Below are the code and all the weights of a small trained network. Each question names an input and a class and asks about switching units off, where a switched-off unit gives its printed mean instead of its output.

import numpy as np


def w(rows, s, z=0):
    codes = np.array(rows[::2]) - 128.0
    scale = np.full(codes.shape[1], s)
    scale[-1] = z or s
    return codes * scale


def f(y):
    return np.maximum(y, 0)


def log_softmax(a):
    a = a - a.max(-1, keepdims=True)
    return a - np.log(np.exp(a).sum(-1, keepdims=True))


def net(x, mask):
    res = np.array(x, float).reshape(1, 4) / 4 @ E
    y = f(res @ A[0][:, :-1].T + A[0][:, -1])
    res = res + np.where(mask, y, B[0][:, -1]) @ B[0][:, :-1]
    return log_softmax(res[-1] @ U[:, :-1].T + U[:, -1])


A, B = {}, {}
E = w([
[30,131,133,96,140,138,149,130,174],'x0',
[119,138,128,230,118,130,144,109,154],'x1',
[128,128,127,128,128,128,128,128,128],'x2',
[137,8,139,122,133,122,114,110,158],'x3',
],0.015)
A[0] = w([
[92,17,133,69,128,123,120,125,147,75],'n1',
[195,132,129,226,128,128,123,116,128,124],'n2',
[123,64,129,118,127,125,115,121,142,119],'n3',
[101,129,119,151,119,131,128,127,144,80],'n4',
[142,3,130,142,130,128,124,122,155,124],'n5',
[222,131,139,77,129,128,114,127,79,225],'n6',
[59,129,134,197,126,120,128,126,161,13],'n7',
[137,167,120,152,119,134,118,128,113,212],'n8',
[71,139,126,47,131,126,122,125,131,157],'n9',
[144,129,123,128,131,135,125,130,118,126],'n10',
[129,167,130,133,133,127,126,125,119,254],'n11',
[77,131,133,193,138,139,136,119,164,18],'n12',
[188,129,127,107,130,126,120,137,114,199],'n13',
[111,157,128,80,125,134,127,135,116,154],'n14',
[131,89,134,152,115,121,109,132,111,46],'n15',
[163,124,120,197,123,127,131,129,118,120],'n16',
[136,111,129,96,131,134,126,112,142,105],'n17',
],0.025,0.0058)
B[0] = w([
[128,59,160,199,100,112,141,229,124,252],'n1',
[135,130,194,160,165,151,68,148,120,218],'n2',
[140,92,136,176,93,105,132,148,130,194],'n3',
[143,118,102,97,114,123,148,131,118,154],'n4',
[128,63,112,159,152,149,104,2,128,246],'n5',
[113,132,56,95,73,107,195,111,144,218],'n6',
[128,143,74,105,91,91,171,105,124,198],'n7',
[135,175,149,148,91,127,135,183,139,182],'n8',
[137,112,155,60,204,159,82,140,118,213],'n9',
[146,134,121,126,116,127,137,135,125,142],'n10',
[127,172,149,105,114,112,130,185,121,178],'n11',
[123,139,77,122,88,125,176,114,146,192],'n12',
[122,146,85,126,108,106,169,115,132,180],'n13',
[125,149,135,92,173,150,105,84,132,174],'n14',
[126,136,117,132,161,140,114,83,123,153],'n15',
[126,125,179,145,160,134,91,136,122,186],'n16',
[137,108,128,150,130,119,137,152,119,159],'n17',
],0.036,0.027)
U = w([
[106,233,61,61,75,113,184,154,156,253],'0',
[162,120,239,219,122,150,60,253,107,156],'1',
[115,92,42,162,67,104,177,61,151,63],'2',
[149,133,199,185,193,209,14,70,108,7],'3',
[123,168,183,70,243,225,32,151,105,145],'4',
],0.0064,0.0022)

Each question gives the input, the list of numbers given to net, and the class t.
The units are the neurons (one row each of A and B). Each row of codes is followed by its name. A weight is (code - 128) times the scale printed after its matrix; where a second scale follows, it is the last column's (A, B and U).
mask holds one flag per neuron, in row order. A switched-off neuron (its flag False) gives its mean, the last column of its row in B, instead of its output. The means were averaged over made-up inputs and are rounded, as every weight is.
A unit's drop is (log p(t) with every unit on - log p(t) with that unit switched off) / (log p(t) with every unit on - log p(t) with every unit switched off).
The circuit of an input: a set's keep is (log p(t) with only the set's units on - log p(t) with every unit switched off) / (log p(t) with every unit on - log p(t) with every unit switched off). Starting from the 12 units with the biggest drops (on a tie, the unit counted first), units are removed one at a time, each time the one whose removal leaves the highest keep (on an exact tie, the one counted first), for as long as the keep stays at least 0.8.
circuit, biggest first: the units of the circuit, biggest drop first
unit that matters most: the unit with the biggest drop
k most important neurons: the k neurons with the biggest drops, biggest first
drop of u: that unit's drop, to one decimal
input [1,-7,-8,-4], class 4: circuit, biggest first : (n9)
input [1,-8,8,6], class 1: 2 most important neurons : (n1; n9)
input [5,0,-3,-7], class 4: 3 most important neurons : (n6; n9; n14)
input [-5,1,4,8], class 3: 3 most important neurons : (n5; n2; n7)
input [0,7,3,6], class 3: 2 most important neurons : (n2; n6)
input [0,8,-4,-1], class 1: 3 most important neurons : (n2; n6; n16)
input [6,0,3,0], class 4: 2 most important neurons : (n6; n9)
input [0,7,1,1], class 3: 4 most important neurons : (n2; n1; n6; n16)
input [1,-4,-5,-3], class 4: 2 most important neurons : (n9; n7)
input [4,0,-1,-5], class 4: 3 most important neurons : (n6; n9; n1)
input [-8,1,-7,6], class 3: 3 most important neurons : (n2; n16; n7)
input [6,-7,6,1], class 1: 2 most important neurons : (n1; n5)
input [1,-6,8,-7], class 4: 3 most important neurons : (n9; n14; n7)
input [3,0,0,-5], class 4: unit that matters most : n6
input [-1,-1,4,-3], class 0: 2 most important neurons : (n5; n1)
input [3,0,7,7], class 1: drop of n6 : 4.4
input [-1,-8,6,-8], class 0: drop of n6 : 1.3
input [6,0,7,7], class 1: drop of n6 : 3.1
